Below is a small trained network, with its code and all its weights. Each question gives an input and a class and asks what happens when units are switched off, that is, made to give their printed mean instead of their output.

import numpy as np


def w(rows, s, z=0):
    codes = np.array(rows[::2]) - 128.0
    scale = np.full(codes.shape[1], s)
    scale[-1] = z or s
    return codes * scale


def norm(h):
    return h / np.sqrt((h * h).mean(-1, keepdims=True) + 1e-5)


def f(y):
    return y / 2 * (1 + np.tanh(0.7978845608 * (y + 0.044715 * y**3)))


def log_softmax(a):
    a = a - a.max(-1, keepdims=True)
    return a - np.log(np.exp(a).sum(-1, keepdims=True))


def net(x, mask):
    res = np.array(x, float).reshape(1, 8) / 4 @ E
    u = 0
    for l in range(2):
        y = f(norm(res) @ A[l][:, :-1].T + A[l][:, -1])
        res = res + np.where(mask[u : u + 12], y, B[l][:, -1]) @ B[l][:, :-1]
        u += 12
    return log_softmax(norm(res)[-1] @ U[:, :-1].T + U[:, -1])


A, B = {}, {}
E = w([
[129,128,129,129,127,129],'x0',
[94,48,192,112,2,131],'x1',
[32,151,196,25,163,159],'x2',
[214,97,191,105,170,56],'x3',
[128,128,126,127,127,128],'x4',
[186,88,99,75,121,190],'x5',
[73,82,14,82,139,31],'x6',
[77,7,142,182,191,166],'x7',
],0.0069)
A[0] = w([
[115,97,24,65,149,71,22],'L0N1',
[193,170,88,63,84,123,75],'L0N2',
[101,87,131,127,47,140,137],'L0N3',
[141,222,100,87,111,103,57],'L0N4',
[103,39,111,161,225,160,87],'L0N5',
[76,219,15,171,181,231,90],'L0N6',
[50,173,139,206,140,56,70],'L0N7',
[209,129,160,92,250,70,97],'L0N8',
[171,187,176,178,143,223,61],'L0N9',
[68,161,149,46,178,140,15],'L0N10',
[188,134,38,209,95,130,5],'L0N11',
[83,155,140,44,165,171,40],'L0N12',
],0.014,0.0031)
B[0] = w([
[87,104,52,41,230,183,213],'L0N1',
[99,146,138,184,79,203,201],'L0N2',
[189,127,80,64,57,70,205],'L0N3',
[73,186,88,213,85,180,191],'L0N4',
[97,219,72,226,48,190,225],'L0N5',
[149,73,140,49,15,87,236],'L0N6',
[194,252,253,68,187,161,182],'L0N7',
[133,93,170,54,29,95,254],'L0N8',
[73,111,66,44,242,153,231],'L0N9',
[152,88,126,238,165,51,200],'L0N10',
[136,49,179,239,181,45,220],'L0N11',
[183,73,128,225,155,57,197],'L0N12',
],0.018,0.0071)
A[1] = w([
[141,72,114,162,100,139,21],'L1N1',
[139,28,165,237,186,97,4],'L1N2',
[123,144,120,185,91,210,41],'L1N3',
[48,177,111,192,86,209,81],'L1N4',
[57,83,145,102,196,184,91],'L1N5',
[122,116,131,144,117,157,53],'L1N6',
[209,76,197,154,109,170,89],'L1N7',
[173,142,219,143,147,178,72],'L1N8',
[117,92,62,56,241,193,54],'L1N9',
[149,34,65,143,80,206,175],'L1N10',
[79,123,67,90,168,80,43],'L1N11',
[129,62,154,44,10,113,31],'L1N12',
],0.013,0.0025)
B[1] = w([
[113,171,138,122,143,79,169],'L1N1',
[105,125,141,214,197,6,236],'L1N2',
[120,205,112,160,126,163,165],'L1N3',
[190,171,58,182,88,229,193],'L1N4',
[106,175,50,98,124,108,156],'L1N5',
[134,151,135,117,121,154,126],'L1N6',
[71,113,60,138,151,143,165],'L1N7',
[93,157,182,99,193,137,142],'L1N8',
[30,149,101,75,212,131,192],'L1N9',
[203,225,232,93,174,126,246],'L1N10',
[79,88,88,142,146,175,163],'L1N11',
[143,45,112,61,32,96,254],'L1N12',
],0.021,0.0097)
U = w([
[118,80,149,254,179,36,115],'0',
[130,206,98,216,65,236,104],'1',
[110,150,103,88,117,95,254],'2',
[45,114,52,32,211,156,37],'3',
[175,97,133,50,39,74,52],'4',
[129,146,141,107,126,110,218],'5',
[141,88,159,73,54,109,80],'6',
[158,190,217,92,162,138,131],'7',
],0.0092,0.0062)

Each question gives the input, the list of numbers given to net, and the class t.
The units are the neurons (one row each of A and B). Each row of codes is followed by its name. A weight is (code - 128) times the scale printed after its matrix; where a second scale follows, it is the last column's (A, B and U).
mask holds one flag per neuron, layer by layer. A switched-off neuron (its flag False) gives its mean, the last column of its row in B, instead of its output. The means were averaged over made-up inputs and are rounded, as every weight is.
A unit's drop is (log p(t) with every unit on - log p(t) with that unit switched off) / (log p(t) with every unit on - log p(t) with every unit switched off).
The circuit of an input: a set's keep is (log p(t) with only the set's units on - log p(t) with every unit switched off) / (log p(t) with every unit on - log p(t) with every unit switched off). Starting from the 12 units with the biggest drops (on a tie, the unit counted first), units are removed one at a time, each time the one whose removal leaves the highest keep (on an exact tie, the one counted first), for as long as the keep stays at least 0.8.
circuit, biggest first: the units of the circuit, biggest drop first
most important unit: the unit with the biggest drop
top k neurons: the k neurons with the biggest drops, biggest first
k most important neurons of layer l: the k neurons of layer l with the biggest drops, biggest first
input [-1,-3,-6,1,-4,3,2,0], class 0: circuit, biggest first : [L0N11]
input [2,-8,6,7,-4,-7,-5,6], class 4: 2 most important neurons of layer 0 : [L0N8; L0N11]
input [6,-4,-1,-1,-6,2,7,-6], class 3: top 2 neurons : [L0N1; L0N5]
input [5,-8,-6,6,-1,8,5,-4], class 4: 3 most important neurons of layer 0 : [L0N8; L0N9; L0N10]
input [3,0,-4,-7,-3,3,-6,6], class 6: top 2 neurons : [L0N6; L0N1]
input [2,4,8,-2,-8,3,-6,-7], class 0: top 2 neurons : [L0N12; L0N10]
input [4,-5,7,-8,4,-5,5,3], class 6: 3 most important neurons of layer 0 : [L0N6; L0N11; L0N7]
input [3,5,5,1,-7,8,7,8], class 1: top 3 neurons : [L0N5; L0N9; L1N4]
input [-1,-5,-6,0,-6,-1,1,-6], class 0: top 3 neurons : [L0N11; L0N5; L1N2]
input [-7,5,-7,6,7,-1,0,-8], class 1: circuit, biggest first : [L0N2; L0N6]
input [-2,-5,6,3,-3,1,-5,1], class 0: top 2 neurons : [L0N10; L0N12]
input [6,6,7,7,5,-3,5,-8], class 1: circuit, biggest first : [L0N4; L0N2; L1N4]
input [-1,0,1,8,-7,0,8,7], class 3: 2 most important neurons of layer 0 : [L0N1; L0N2]
input [-2,-1,8,8,3,1,0,-8], class 0: top 3 neurons : [L0N10; L0N12; L0N5]
input [-2,1,8,5,-2,-8,5,-7], class 0: top 2 neurons : [L0N10; L0N12]
input [-4,6,6,-3,-2,5,-8,6], class 3: top 3 neurons : [L0N9; L0N6; L1N9]
input [7,2,-7,5,1,4,3,-6], class 0: most important unit : L0N11
input [-1,-4,4,-5,0,3,2,4], class 6: top 2 neurons : [L0N6; L0N11]
input [2,1,5,7,5,7,-8,7], class 3: top 2 neurons : [L0N9; L0N6]
input [6,6,0,-7,-3,5,3,8], class 1: top 2 neurons : [L0N5; L0N8]
input [-1,-3,4,-7,0,-4,0,1], class 6: most important unit : L0N6
input [7,-3,-8,-7,2,-6,7,-2], class 0: 2 most important neurons of layer 1 : [L1N10; L1N12]
input [-2,-8,2,-3,-3,-3,6,-7], class 4: 3 most important neurons of layer 0 : [L0N6; L0N5; L0N9]
